Facts:
[geskobris, stavuk, trarutrom, stikloklen, tuplopa, plibul, nenir, skiskor, vede, daklugrin, dizar, steklo, dreku, putu, pegris, drutru, gatruk, kloriplim, grago, gasak, pluror, kloziplo, skizuzul, gumor, zedruplum, grabu, trulodrin, trepo, stiplibre, nafogum, verer] τ a
[gagrobru, subru, fidiskom, forar, driskom, barok, seklo, keskal, pafafen, tofli, zagredos, stori, brefam] τ e
[kloflom, zomin, suta, stuplek, lorek, sukun, fekan, flebrol, vurok, gesa, fledalal, fluplam, lebra, rivir, mulur, plido, putruk, grutrum, brula, mapi, gozul, fekes] τ b
[mati, puzomar, plekofluk, brebel, gisti, kikar, trostem, truga, dutu, zepen, skogom, skeplan, kelek, fesok, zuske, stavomim] τ c
[moplor, dreklil, menun, fiflon, vuve, giva, situk, lufim, poduk, mubu, tosom, gromam] τ d
geskobris μ fidiskom, puzomar
gagrobru μ kloziplo, skeplan, gatruk, situk
stavuk μ dreklil
subru μ fiflon, trepo
mati μ brebel, dizar
zomin μ kikar
trarutrom μ gatruk
suta μ tofli
stuplek μ puzomar, stikloklen
stikloklen μ trostem
tuplopa μ skiskor
lorek μ skiskor, gisti, gatruk
plibul μ gisti, putruk
moplor μ dreku, situk
nenir μ menun
vede μ puzomar, daklugrin
fidiskom μ situk, putu
dreklil μ rivir
plekofluk μ trostem, gisti, lebra
fekan μ rivir
brebel μ vuve
dizar μ suta, trepo
kikar μ pafafen, plibul
dreku μ grutrum, grago
gesa μ putu
driskom μ grutrum
menun μ tofli
putu μ situk, putruk, fekes
pegris μ zomin, dizar
fluplam μ pafafen, grago
fiflon μ dutu, tuplopa, zedruplum
dutu μ tosom
drutru μ gromam
vuve μ skeplan
rivir μ kelek, skeplan, forar
mulur μ sukun, dizar
seklo μ dutu
kloriplim μ truga
grago μ dreklil
plido μ subru, dizar, mapi
lufim μ stavuk
keskal μ pegris
poduk μ subru, zepen
pafafen μ kloflom
skogom μ skeplan
skeplan μ forar
pluror μ subru, truga, plido
zagredos μ kloriplim, putruk, vurok
mubu μ dutu
tosom μ flebrol, trulodrin
kelek μ kloflom, pafafen
grutrum μ kloziplo
stori μ puzomar
brula μ steklo, kloriplim, trulodrin
skizuzul μ flebrol, rivir, plido, trepo
gumor μ grago
zedruplum μ vuve
gromam μ truga
grabu μ grutrum
zuske μ gatruk
trulodrin μ skiskor
mapi μ sukun
stiplibre μ mubu
stavomim μ grutrum
nafogum μ sukun
gozul μ skogom, pluror, gumor
brefam μ trostem
verer μ stavuk, zuske, fekes

Known rows:
trulodrin: [ 17  -5 -31  -3  -8 -28 -33 -55  16  -7  12  -4   7 -32 -20 -12  57   6
  -6  -2 -25   9   4 -14  13 -17 -16 -16  23 -39  34  -7  -1  -9 -15]
kloziplo: [  4  20 -20  -2  19 -39 -51 -65  -5  -9  -7  -3  10 -15 -11 -28   7   1
  14  14  -5  13  12  22   1   3   1 -20  25 -49   8   2  23 -25  -5]
nenir: [  9   3 -29  -8   7 -45 -27 -56  10  -7  -6  -6  16 -38 -22 -19  44  19
  -5  -6  -5  -3   6   3   5  -9 -12 -11   9 -30  15  -3   9 -12  -6]
poduk: [  6  -7  -7 -15 -35  48  31  81  -9  -6  24 -13   5   5  39  32  -4 -11
  -3 -17 -20 -20   3  25  -6  -4  15  40 -27  51  -1  -4  -9  26   7]
seklo: [ 19 -21 -17   2 -44   8  18  57   2  -5  57 -29  12  34  60  32   8 -10
  -1  -9 -28 -13   6 -10  18   4   7  27 -13  37  13 -10 -22  22  12]
gatruk: [  6  15 -18   2  27 -32 -45 -60  -2 -10  -8  -4  -4 -18 -13 -25  17   2
  10  21 -17  12  11  14   7  -2   7 -27  27 -45  17  -7  11 -26  -6]
tuplopa: [ 15  -4 -31  -3  -6 -31 -31 -55  15  -8  13  -2   9 -32 -21 -11  56   7
  -7   0 -24   8   4 -13  12 -16 -13 -18  21 -39  31  -7  -1  -9 -12]
gozul: [ 12 -12   2 -12   4  36  -2  -8   7  -8 -19 -17  16  -5   5  24  -1  -8
 -12  17  -6 -11  -2  36 -16 -17   4  16 -38  29   3  -1 -14  18  12]
zomin: [ 12 -16  -1 -11  18  41   0  -1   5  -6 -29 -16   1   1   1  15  10  -2
 -16  15  -8 -15  -3  36 -11 -25   2  21 -35  24  15 -17 -24  21  11]
putruk: [  9   0  11  -3  31  57 -21  -6  -7  -9 -28 -11 -12  24  14   9 -23 -20
   2  41 -17   4   4  47 -12 -18  22   5 -18  14  10 -14 -17   4  14]
plekofluk: [ -5  -2 -26 -10 -11  15  21  37  -9  -8  28 -14  18   4  24  25  32 -11
   8   5 -10 -14   6   9   6  -7  -8  14   1  17  -9  -4 -15  13  -7]
grago: [ -4  -8 -33  -8  23 -65 -38 -68   0  -6 -11 -16  14 -46 -34 -36  37  25
  -4  -9  13 -17  -2  30   4  11 -31  20   5 -61  15 -20   3  -1 -17]
moplor: [  5 -12  -7 -11 -47  46  21  74  -8  -6  42 -18   9   3  39  33 -10 -22
   1 -15 -22 -16   0  27  -7   6   6  51 -22  35   2  -4  -8  31  -4]
pafafen: [  3 -33 -16   6   9  -2  17  58 -13  -5  29 -40 -23  30  41   8   6   9
  -7   3 -18 -39  -1  17  26   9   2  54 -18   9  24 -49 -47  27   9]
truga: [ -7  19 -17 -11  20  21  17  45 -22  -9   4  -7   6  25  36  14   9 -11
  20  21  -6  -8  15  23   2 -11  17  -2   6  21 -16  -8  -5  -6   7]
kelek: [-15 -18 -25  -4  28   5  26  41 -14 -10  24 -24 -11  -9   5  14  42   4
   1  17 -10 -35  -2  21  17  -1 -14  32  -3  -3   5 -34 -40  21 -11]
brula: [ 15 -13   1 -10   2  45  -4  -4   7  -7 -16 -13  11   3   7  23   5 -12
 -12  16 -13  -5  -1  31 -12 -23   3  14 -31  29  11  -5 -17  18  10]
skiskor: [ 10  12 -20   2  25 -23 -45 -56  -1  -9  -8   0 -12 -12 -12 -24  26   0
   7  22 -24  16  11   5  11 -10   6 -29  32 -47  28 -13   4 -27  -8]

Rows:
No name comes twice in this set of rows, the named rows included.
[ -4  -1 -21  -9 -27   2  32  32   2 -13  50 -22  36 -18  24  46  31 -10
   7   7 -12 -19   5   3   6   3  -3  -5 -11  42 -25  20  -5  11  -4] | brebel
[  9  -3 -31  -5  14 -40 -31 -55   8  -7  -3  -7   3 -34 -25 -21  50  16
  -6   0 -11  -2   3   2  12 -10 -15  -6  16 -46  27 -16  -2 -10 -12] | plibul
[ 15 -16   2  -6  -1  48  -8  -6   9  -8 -10 -15   8   3   9  25   7 -18
 -11  20 -18  -1  -2  27 -11 -21   2  14 -26  22  15  -6 -21  19   5] | lorek
[ -5  -1 -32 -16 -38   1   9  27  -8  -6  43 -13  51   5  30  25  21 -20
  15 -12   7  -8   5  19  -6   5 -23  28  -2   8 -23  14   6  19 -15] | stavomim
[ 12   0 -29  -7   3 -42 -29 -57  12  -7   2  -6  14 -36 -21 -13  50  14
  -6  -3 -13   0   5  -1   8 -10 -14 -13  13 -34  22  -5   6 -11 -10] | stiplibre
[ -9 -21  -1  -8 -14  20  29  68 -14  -9  34 -34  -6 -21  19  27 -13  -3
  -5  -5 -13 -43  -7  45  -2  22   2  61 -38  28  -6 -14 -20  35  -2] | dreklil
[ -3   3 -27 -16  -9   8  33  41  -5  -8  21 -12  29  -3  26  29  36  -2
   6  -2  -1 -20   8  10   2 -12  -3   8 -10  35 -18   3  -6  11   2] | mati
[  4 -14  -7 -12 -34  44  27  77 -10  -6  34 -19   1   0  34  31  -6 -14
  -4 -15 -20 -23  -1  27  -5   3   7  50 -25  39   5 -10 -15  30   1] | lufim
[ 12  14 -31 -20  15 -48 -12 -48   8  -5 -27   3  24 -35 -17 -20  49  32
  -8 -17   6  -8  10   4   0 -24  -1 -17  -2 -10   7  -1  19 -17   7] | pluror
[  6 -21   0  -9  18  34  -9  -8   2  -7 -20 -19  -1  -2  -3  10   3  -4
 -15  16  -3 -18  -7  46 -12 -16  -7  36 -34   4  14 -21 -26  24   4] | fluplam

The same things again, as new rows of numbers:
Known rows:
kloziplo: [ 37  -2  17 -16  -8  -4  -9  -8  10   1 -19 -31  -2  18  14  -2 -29 -46
  26  -2  14 -38   7 -34  10  10  15  -2 -19  19 -10]
giva: [ 34   2  17   5  -6   2  -7   7  10   7  -4  -1 -16   1   5  16 -19 -33
   0   0  -1 -11  22 -46  15 -12  -6   1 -22   9  10]
tuplopa: [ 33 -11  19 -16  -2   7 -11  -1  -5  -9  -7 -19  -5   2  -4   5 -40 -36
  24 -14   4 -31   2 -41  -6  -4  18  10 -29   9  -8]
keskal: [ 19  -6  15   6  21   3 -13  -3 -12   4   5  -6 -17 -20   5  17  -3 -40
  14 -14   8 -27   5 -24  -3   3  -4 -15  -9  -9   9]
skeplan: [ 17  -1   0 -17  -3  -3   1  -3  -8  22  -9 -39 -15  17   9  -6 -32 -28
  15  -5  -5  -3  20 -28   8  22  -4   3   4   2  20]
sukun: [ 35  19  13 -24  -5  20 -15  21  -9  17  12  -4 -18  19   6  17 -10 -55
  20 -17  14 -16  14 -22  15  19   2  -4 -23  -3   9]
fekan: [ 33  11  16 -26   6  33  -1   6  -9  17  12 -17 -16   5  -7  -3 -21 -58
  22   3  -2 -25  12 -28  14   2 -12   6  -2   2  17]
forar: [ 29  -8  15   0   6 -12  -3   0  -9   6   5 -38 -22 -11   9  -3  -1 -46
  27 -13  10 -21   4 -37   4  12 -19  -1 -12   3  20]
gisti: [  7 -11   7 -31  -2   1  -6   8  -7  -1 -23 -17 -13   7  -2   2 -33 -22
  -1 -15  17   5  22 -34   6  15   7 -14  -2  -1  14]
gasak: [ 25  -4  15  -9  -1   4 -15   0   8  -4  -1 -18  -2  10   4   6 -38 -43
  24 -11   5 -37  10 -28   3  -3  13  10 -18   2 -10]
fluplam: [ 29   9  18 -24  13  32   1   4  -5  13  14 -11 -14  -8  -7  -4 -26 -59
  18   7   1 -31  16 -21  22  -1 -10   7   6   1  12]
dutu: [ 18  -1   2 -20   0  -2  -3  12 -20  13  -8 -22 -16   9   0  -1 -38 -19
   9 -23 -11  -3  21 -49  -6  19   5   1 -16   1  18]
gozul: [ 35  12  10 -27  10  37  -2   6  -2  26  19  -8 -18  -4  -5   8 -25 -54
  19  -3 -11 -29  19 -25   8   3  -6   8  -5   5   9]
zepen: [ 11   3  -4 -16  -2  -2  -8   8 -14  18  -4 -18 -14  14   8   7 -30 -25
   9 -22 -10  -8  27 -31  -1  20   4  -5 -11  -2  16]
subru: [ 25  -5  19  -2   9 -10 -10   8 -13  13  11 -24 -23 -20   7  11  -5 -34
  21 -24  -3 -23   5 -39  -7   7  -6  -4 -22  -1   8]
gatruk: [ 38 -11  21 -22 -11  -3 -11  -1   8  -9 -14 -30  -9  22   7   2 -29 -33
  26  -7  20 -21  -2 -37   7   2  16  -1 -19  11  -5]
skiskor: [ 33 -14  26 -24 -10  -1 -13   4  -5 -13  -7 -26 -12  16   2   5 -38 -31
  19 -19  15 -24   2 -44   4  -1  21   6 -29   7  -5]
mapi: [ 34  16  14 -17  -1  28 -11  14  -8  15  16   0 -18  11  -1  20 -16 -55
  20 -13   0 -25  12 -20   9  12  -2   3 -17  -7   8]

Rows:
No name comes twice in this set of rows, the named rows included.
[ 34 -11  18 -13   3  14 -10 -10   6  -5 -13 -22  -5   8  -1   3 -38 -35
  23   0   6 -34  -2 -35  -5  -7  18  -2 -16  11 -12] | trarutrom
[ 32  12  21 -32   2  25  -2  11 -11   0  12 -16 -18   4   5  -5 -20 -60
  16  -8  19 -17  17 -22  30   3  -6   4  -3  -3  21] | kloflom
[ 34   5  20 -41  -4  30  -6  11   6  15  -3 -22 -20  14 -11   5  -4 -49
  17  -2  15 -15   8 -22  16   4  -5  -8  -7  13   8] | fekes
[ 19 -10  20  -8  13 -11  -3  -3  -8  -5   4 -25 -22 -22   8  -7  -6 -51
  13 -16  18 -23   9 -26  20   1 -12  -5   3  -2  17] | pafafen
[ -6  -2  -2 -15  -9  -9  -7  32   8  14 -20 -18  -6  26  -1   5 -30 -35
   8 -13   5  -5  10 -28   8  21 -12  -2  -8  10  17] | puzomar
[  6  -3  11  -1  15  -5  -8  23  13  13 -12 -10 -14 -16  -5   8  -5 -50
  19 -11   1 -40  -1 -29  -7   6 -23  -4 -16  12  11] | stori
[ 19 -16  17 -13  16   5  -7   1  10  14   4  -9 -20 -40 -11  12  -2 -30
  10 -23   0 -33  15 -28  -9  -5  -1 -11  -9   4   1] | zagredos
[ 41  13  20 -32  -7  21  -5  22 -20  12  15 -11 -21  15  -4   7 -21 -50
  20 -15   3 -15   8 -34   6  12   0   2 -24  -1  11] | flebrol
[ 24 -15  16 -17  -8  11 -15 -13  24  -2 -12 -30  -5   9  -9  17 -27 -31
  23  -4   9 -31   3 -21  -3  -3  15   3 -14   9 -15] | putu
[ 30 -10  12  -7  23   5   5  -7   1  21  -9 -20 -19 -29  -3   0  -3 -38
  23   5   1 -39   0 -41 -15   4 -10 -17  -7  13   5] | gagrobru
[ 41   1  15   8   1  13  -1 -10  19  15 -14 -10 -12  -3  -2  10 -17 -33
   1  17  -2 -16  22 -42  15 -13  -9  -2 -12  17   2] | moplor
[ 33   2  18  -3 -14   2 -10   7  19  12   6  -9 -22  -7   0  21 -16 -30
  -7 -13 -10 -11  36 -42  21 -11   2   8 -24   8   5] | gromam
[  2  -9   3 -18  10  13  -7  -7  -5   3  -7 -16  -9  -1  -2   3 -38 -24
   3  -7   5  -4  26 -25  13   6   8  -4  11  -5  16] | kikar
[ 20 -12  17  -8  11  -3 -13   4  13  15 -10 -20 -18 -22  -8  12   5 -39
  19  -8   8 -29   1 -29  -5   2 -10 -17  -4  10   4] | fidiskom

Now the same things, written a new way:
Known rows:
mati: [-24  15  -1  36 -36  19 -34   9 -19  30   5 -25  20 -56  27 -16  16   1
   4   8   6  -4  29 -53 -31 -10 -29  10]
grabu: [-18 -16   3  -6 -27  -8  -5 -18  29  -6  16  21  12   5  -9   0  -9  13
  -6  -8   7   8 -17  25  -4  13 -14 -15]
nenir: [-17  -3   4  11 -17 -13  -7 -12  31   8  -4  10   0   5   7  -3  -6   7
  17 -21   2   1 -21  19   3  19   1 -28]
keskal: [ 19  22 -11 -21  35 -19  24   5   2  -5 -14 -21 -30  40  -5   8  -4   9
  10 -21  10  -4 -29  18   8  10  31   1]
gesa: [ 19   6  -4 -16   8 -26  10   9 -20   0  -1 -13   7   4  -4  -1  16   8
 -21   8   6  -1  19 -26  -8 -24  16  28]
fekan: [ 25   3 -16  -8   8 -21   7   6 -16   5  -6 -27   7  -3   1  -5  17  10
  -6   7   9  -1  11  -5 -14 -18  15  28]
skogom: [-22   0   4  33 -34  29 -35  10 -26  21  10 -14  25 -63  24 -10  13  -1
  -9  22   4  -1  31 -43 -31 -15 -35  18]
gozul: [ 24  11 -22  -9   4 -23   9   2 -10   8  -5 -30   7  -1  -1  -7  18  10
  -4   5   8   1  13 -11 -15 -12  15  21]
verer: [-18 -11   1  -9 -25  -7   1 -20  23  -6  15  25  14   7  -3   4  -7  23
  -7 -14  12  11 -14  14   7  23 -11 -14]
mapi: [ 28  10 -15   5  16 -19   4  13 -12   7 -20 -31  -4  -2   6  -8  14  -3
  11   2  -1  -9  12  -7 -15 -21  24  14]
kloriplim: [ -7  -9   7   4  -4  17   4 -15  24  -7   1  29   9   7  10   6 -13  13
   9  -8  -2   6   6  18  16  20  -3 -24]
zepen: [-18   5   7  42 -24  33 -34  12 -25  22   0 -17  13 -62  24 -13  11 -13
   3  21  -8  -8  36 -45 -29 -18 -29   9]
barok: [ 17  12  -7 -27  34 -16  22   4   3 -13 -10  -9 -37  36 -23   6  -6  -9
   1  -9  -4  -4 -30  21  11  -2  27   2]
kloziplo: [-13 -27  13  -2 -16   2  -7 -11  17  -9   7  34  10   2  -5   3 -12   5
  -7   1  -9   4 -12  36   5  11 -12 -12]
trepo: [ -5 -12   6  16  -5  18  -4  -9  20   0 -10  18   3  -1  11   1 -12   0
  22  -5  -7   0 -11  39   5  16   0 -26]
daklugrin: [-22 -18  20   1 -11 -12  -6  -5  27  -9   4  35  -3   8  -9  -2  -9  -6
  -5  -8 -15  -2  -6   7   9  -2  -2 -23]
forar: [ 26   3  -8 -22  34  -2  20   7 -10 -15 -14  -6 -26  35 -12   9  -5  -4
   4   0  -2  -1 -29  41   6   0  22   9]
skiskor: [ -5 -16  10   5  -4  25   1 -15  20 -11  -1  35   3   2   2   2 -15  -4
   9   8 -15   3   5  27  16   8  -3 -25]

Rows:
No name comes twice in this set of rows, the named rows included.
[ 26  17 -18 -28  27  -2  27 -13  13 -16  -7 -13 -35  34 -27   0  -7 -14
  16   1  -9  -6 -20  27   9   5  22  -4] | seklo
[-14  -4   2  12 -11  -2  -6 -10  26   8  -3  14   6   6  15   4  -8  22
  14 -23  12   7 -15  21   5  21   4 -24] | pegris
[-27   5   9  33 -32  20 -36  15 -29  18   7 -10  14 -58  17 -14  13  -8
  -9  17  -5  -7  35 -57 -28 -24 -31   9] | fesok
[ 23  14 -19   4  12 -28   5   7  -5  13 -17 -39  -3   0   8  -7  20   4
  10  -6   2  -6  12 -13 -15 -16  23  12] | mulur
[ -8  -9   3  18  -8   2  -6  -9  25   6 -10  15   2   5  16   0  -7   7
  26 -19   0   2 -17  32   6  20   3 -28] | dizar
[ 20   3  -6 -28  35  -4  27  11 -11 -10 -13  -3 -22  39  -4  13  -6   9
  -1 -12  10   0 -32  26  10   7  26  13] | pafafen
[ 24   6  -9   2  20 -23   7  20 -21  10 -15 -23   4   2  14   0  17   9
  -4  -3   8  -1  14 -16  -9 -19  25  22] | zomin
[-11  -6  -2   4 -19   7  -2 -27  36  -6   6  17  -1   2  -9  -6 -11  -3
  16  -1 -10   2  -3  25   6  20  -6 -30] | stiplibre
[ 21   3  -8  -4  12 -25   6  13 -18   0 -11 -20  -2  -3  -6  -8  15  -8
  -5  10  -8  -7  16 -16 -12 -30  19  19] | fledalal
[ 17   1 -11 -37  18 -24  20  -3   1 -15   3  -5 -23  36 -29   5  -3   1
  -5  -5   1   1 -35  27   1   0  14  14] | driskom

